Here is a tiny trained network, its code and every weight. The questions are about switching its units off for an input and a class, where a switched-off unit gives its printed mean instead of its output.

import numpy as np


def w(rows, s, z=0):
    codes = np.array(rows[::2]) - 128.0
    scale = np.full(codes.shape[1], s)
    scale[-1] = z or s
    return codes * scale


def f(y):
    return y / 2 * (1 + np.tanh(0.7978845608 * (y + 0.044715 * y**3)))


def log_softmax(a):
    a = a - a.max(-1, keepdims=True)
    return a - np.log(np.exp(a).sum(-1, keepdims=True))


def net(x, mask):
    res = np.array(x, float).reshape(1, 8) / 4 @ E
    y = f(res @ A[0][:, :-1].T + A[0][:, -1])
    res = res + np.where(mask, y, B[0][:, -1]) @ B[0][:, :-1]
    return log_softmax(res[-1] @ U[:, :-1].T + U[:, -1])


A, B = {}, {}
E = w([
[148,25,118,161,121],'x0',
[128,68,98,219,197],'x1',
[137,121,102,208,28],'x2',
[39,74,245,121,113],'x3',
[80,160,129,108,113],'x4',
[188,128,254,150,167],'x5',
[195,56,142,90,119],'x6',
[193,131,137,178,35],'x7',
],0.0069)
A[0] = w([
[183,145,83,134,130,146],'n0',
[88,155,164,165,97,141],'n1',
[177,141,30,137,47,105],'n2',
[83,8,84,82,177,231],'n3',
[158,194,136,24,143,171],'n4',
[151,56,185,136,166,84],'n5',
[89,122,172,132,160,4],'n6',
[75,43,69,100,181,155],'n7',
[175,25,196,132,142,157],'n8',
[193,108,129,164,127,148],'n9',
[224,138,171,182,226,147],'n10',
[68,208,200,123,91,161],'n11',
[99,116,133,176,124,84],'n12',
[174,134,40,143,48,132],'n13',
[169,29,255,122,97,227],'n14',
[189,100,232,88,60,148],'n15',
[192,108,85,156,81,173],'n16',
[160,103,184,152,206,83],'n17',
[53,146,131,134,58,127],'n18',
[122,115,100,135,82,81],'n19',
[122,132,132,127,128,110],'n20',
[167,200,129,22,161,175],'n21',
[186,166,143,172,208,179],'n22',
],0.0079,0.0038)
B[0] = w([
[165,97,98,114,145,161],'n0',
[94,182,164,108,127,157],'n1',
[245,76,85,136,66,198],'n2',
[2,93,181,149,176,215],'n3',
[109,216,136,51,180,202],'n4',
[145,44,153,185,21,170],'n5',
[169,145,129,73,62,132],'n6',
[9,72,189,115,188,188],'n7',
[83,37,154,188,89,207],'n8',
[152,91,96,180,121,166],'n9',
[165,120,65,217,152,208],'n10',
[69,235,232,129,110,204],'n11',
[123,153,132,107,139,133],'n12',
[227,81,72,164,58,199],'n13',
[11,16,195,140,165,253],'n14',
[31,80,141,91,238,209],'n15',
[169,94,95,183,106,188],'n16',
[202,96,79,212,48,172],'n17',
[145,214,136,195,117,168],'n18',
[145,137,120,173,127,134],'n19',
[134,134,134,124,123,124],'n20',
[110,237,127,34,200,209],'n21',
[140,136,72,202,190,188],'n22',
],0.0063,0.0074)
U = w([
[50,174,167,83,235,224],'0',
[86,12,153,172,116,118],'1',
[236,123,26,196,118,170],'2',
[194,134,82,12,123,2],'3',
[151,197,171,134,2,47],'4',
],0.0073,0.0043)

Each question gives the input, the list of numbers given to net, and the class t.
The units are the neurons (one row each of A and B). Each row of codes is followed by its name. A weight is (code - 128) times the scale printed after its matrix; where a second scale follows, it is the last column's (A, B and U).
mask holds one flag per neuron, in row order. A switched-off neuron (its flag False) gives its mean, the last column of its row in B, instead of its output. The means were averaged over made-up inputs and are rounded, as every weight is.
A unit's drop is (log p(t) with every unit on - log p(t) with that unit switched off) / (log p(t) with every unit on - log p(t) with every unit switched off).
The circuit of an input: a set's keep is (log p(t) with only the set's units on - log p(t) with every unit switched off) / (log p(t) with every unit on - log p(t) with every unit switched off). Starting from the 12 units with the biggest drops (on a tie, the unit counted first), units are removed one at a time, each time the one whose removal leaves the highest keep (on an exact tie, the one counted first), for as long as the keep stays at least 0.8.
circuit, biggest first: the units of the circuit, biggest drop first
unit that matters most: the unit with the biggest drop
k most important neurons: the k neurons with the biggest drops, biggest first
drop when u is switched off: that unit's drop, to one decimal
input [6,-5,2,1,1,-3,0,3], class 2: circuit, biggest first -> n7, n13, n2
input [-4,8,-2,-5,7,1,3,-1], class 2: unit that matters most -> n14
input [-1,-7,8,8,-1,2,3,-2], class 0: circuit, biggest first -> n15, n11
input [7,7,4,0,-6,-5,-8,1], class 2: 2 most important neurons -> n14, n13
input [-1,6,-3,-5,-2,7,6,-6], class 2: 4 most important neurons -> n10, n17, n22, n15
input [1,1,1,1,-7,-2,-8,1], class 2: 3 most important neurons -> n14, n15, n3
input [-7,-5,5,-7,6,3,8,5], class 3: 2 most important neurons -> n21, n4
input [3,-6,0,-5,5,-8,-1,1], class 2: 2 most important neurons -> n13, n2
input [-6,3,2,-8,1,7,1,-6], class 2: drop when n10 is switched off -> 0.2
input [-5,6,-5,-2,-5,7,2,2], class 2: drop when n10 is switched off -> 0.3
input [6,-6,6,-3,6,-5,7,-3], class 2: drop when n2 is switched off -> 0.1
